Below are the code and all the weights of a small trained network. Each question names an input and a class and asks about switching units off, where a switched-off unit gives its printed mean instead of its output.

import numpy as np


def w(rows, s, z=0):
    codes = np.array(rows[::2]) - 128.0
    scale = np.full(codes.shape[1], s)
    scale[-1] = z or s
    return codes * scale


def norm(h):
    return h / np.sqrt((h * h).mean(-1, keepdims=True) + 1e-5)


def f(y):
    return y / 2 * (1 + np.tanh(0.7978845608 * (y + 0.044715 * y**3)))


def log_softmax(a):
    a = a - a.max(-1, keepdims=True)
    return a - np.log(np.exp(a).sum(-1, keepdims=True))


def net(x, mask):
    res = np.array(x, float).reshape(1, 8) / 4 @ E
    u = 0
    for l in range(3):
        y = f(norm(res) @ A[l][:, :-1].T + A[l][:, -1])
        res = res + np.where(mask[u : u + 10], y, B[l][:, -1]) @ B[l][:, :-1]
        u += 10
    return log_softmax(norm(res)[-1] @ U[:, :-1].T + U[:, -1])


A, B = {}, {}
E = w([
[158,180,187,129],'x0',
[53,85,183,99],'x1',
[132,128,128,121],'x2',
[127,123,125,126],'x3',
[127,123,126,123],'x4',
[130,124,127,127],'x5',
[103,104,141,254],'x6',
[218,16,177,122],'x7',
],0.0065)
A[0] = w([
[231,164,12,146,115],'L0N1',
[169,168,64,32,41],'L0N2',
[159,108,85,182,136],'L0N3',
[40,176,164,147,3],'L0N4',
[58,7,1,108,188],'L0N5',
[83,98,162,151,56],'L0N6',
[194,173,92,166,123],'L0N7',
[137,149,101,161,98],'L0N8',
[97,127,115,108,76],'L0N9',
[157,92,216,105,150],'L0N10',
],0.0097,0.0042)
B[0] = w([
[39,131,255,74,224],'L0N1',
[85,77,89,173,195],'L0N2',
[87,126,150,139,161],'L0N3',
[118,156,99,104,157],'L0N4',
[158,225,207,128,254],'L0N5',
[88,61,138,91,133],'L0N6',
[25,83,166,84,167],'L0N7',
[122,105,113,98,127],'L0N8',
[131,89,141,132,120],'L0N9',
[106,220,101,126,209],'L0N10',
],0.0074,0.0049)
A[1] = w([
[158,74,72,91,97],'L1N1',
[173,123,74,13,153],'L1N2',
[193,71,182,149,119],'L1N3',
[247,31,171,126,3],'L1N4',
[111,95,76,170,162],'L1N5',
[63,181,133,150,127],'L1N6',
[200,78,145,109,56],'L1N7',
[90,67,83,163,164],'L1N8',
[30,161,120,154,8],'L1N9',
[182,193,227,132,47],'L1N10',
],0.011,0.0031)
B[1] = w([
[116,93,131,95,115],'L1N1',
[129,20,131,189,203],'L1N2',
[173,173,114,59,175],'L1N3',
[177,153,67,65,169],'L1N4',
[168,136,141,114,119],'L1N5',
[195,96,128,75,250],'L1N6',
[207,211,1,128,139],'L1N7',
[159,135,177,107,125],'L1N8',
[180,139,120,99,217],'L1N9',
[62,228,161,106,254],'L1N10',
],0.0081,0.0054)
A[2] = w([
[112,129,138,150,4],'L2N1',
[157,114,74,132,194],'L2N2',
[153,171,193,178,85],'L2N3',
[73,75,157,170,143],'L2N4',
[125,86,134,95,157],'L2N5',
[136,205,114,171,63],'L2N6',
[163,144,148,104,188],'L2N7',
[92,94,121,90,194],'L2N8',
[20,179,9,145,143],'L2N9',
[145,141,140,201,126],'L2N10',
],0.012,0.0025)
B[2] = w([
[145,181,53,110,98],'L2N1',
[114,117,213,52,135],'L2N2',
[127,77,144,136,233],'L2N3',
[144,99,134,22,168],'L2N4',
[127,114,177,128,170],'L2N5',
[169,118,134,155,191],'L2N6',
[79,100,167,159,253],'L2N7',
[116,68,148,176,196],'L2N8',
[254,118,143,104,159],'L2N9',
[162,28,95,145,123],'L2N10',
],0.0079,0.0038)
U = w([
[141,132,164,107,253],'0',
[79,131,162,106,139],'1',
[249,166,62,88,49],'2',
[131,126,162,119,114],'3',
[100,172,151,157,75],'4',
[161,24,110,137,67],'5',
[106,142,126,128,185],'6',
[107,132,124,125,114],'7',
],0.014,0.0031)

Each question gives the input, the list of numbers given to net, and the class t.
The units are the neurons (one row each of A and B). Each row of codes is followed by its name. A weight is (code - 128) times the scale printed after its matrix; where a second scale follows, it is the last column's (A, B and U).
mask holds one flag per neuron, layer by layer. A switched-off neuron (its flag False) gives its mean, the last column of its row in B, instead of its output. The means were averaged over made-up inputs and are rounded, as every weight is.
A unit's drop is (log p(t) with every unit on - log p(t) with that unit switched off) / (log p(t) with every unit on - log p(t) with every unit switched off).
The circuit of an input: a set's keep is (log p(t) with only the set's units on - log p(t) with every unit switched off) / (log p(t) with every unit on - log p(t) with every unit switched off). Starting from the 12 units with the biggest drops (on a tie, the unit counted first), units are removed one at a time, each time the one whose removal leaves the highest keep (on an exact tie, the one counted first), for as long as the keep stays at least 0.8.
units of the circuit, in order: the units of the circuit, biggest drop first
unit that matters most: the unit with the biggest drop
k most important neurons: the k neurons with the biggest drops, biggest first
top k neurons in layer l: the k neurons of layer l with the biggest drops, biggest first
input [-5,-8,-1,5,-7,-6,3,-6], class 1: units of the circuit, in order => L0N1
input [1,-2,2,4,5,-5,-6,2], class 5: units of the circuit, in order => L0N5; L1N2
input [-8,5,7,8,-5,7,1,8], class 2: top 2 neurons in layer 0 => L0N1; L0N7
input [1,-6,4,8,6,-6,8,-4], class 5: units of the circuit, in order => L1N10; L2N10
input [5,-1,-4,0,5,-3,6,3], class 5: units of the circuit, in order => L0N5; L2N10
input [-8,1,8,-6,-1,-3,-7,8], class 2: 2 most important neurons => L1N7; L1N4
input [7,7,4,-6,-1,-3,8,-4], class 5: units of the circuit, in order => L0N5; L1N10; L0N1; L2N10
input [7,0,6,-2,-6,-5,-5,-7], class 2: units of the circuit, in order => L0N1; L2N9; L0N5
input [3,0,0,-4,-4,-4,4,8], class 2: units of the circuit, in order => L0N1; L1N4
input [-8,-5,0,-5,7,-3,2,-8], class 2: 2 most important neurons => L2N9; L1N10
input [-1,0,-4,6,7,6,-8,3], class 5: units of the circuit, in order => L1N2; L0N2
input [0,-7,3,-5,-1,4,-5,6], class 1: top 2 neurons in layer 0 => L0N1; L0N7
input [-7,2,0,-7,1,1,-2,8], class 2: top 2 neurons in layer 1 => L1N7; L1N4
input [-5,-5,-6,-3,-7,2,7,-4], class 5: unit that matters most => L1N10
input [-4,1,0,-2,-2,3,6,-4], class 5: units of the circuit, in order => L1N10; L2N10
input [6,0,-2,6,-3,6,-8,-3], class 5: 2 most important neurons => L0N5; L0N2
input [6,6,6,6,0,-5,4,8], class 2: units of the circuit, in order => L0N1; L1N4; L1N7
input [8,5,0,-3,-6,-4,1,7], class 4: 2 most important neurons => L0N10; L1N10
input [-8,7,4,-1,-3,2,-5,1], class 4: 2 most important neurons => L0N5; L1N10
input [-4,2,4,7,-2,-7,-8,4], class 5: most important neuron => L1N2
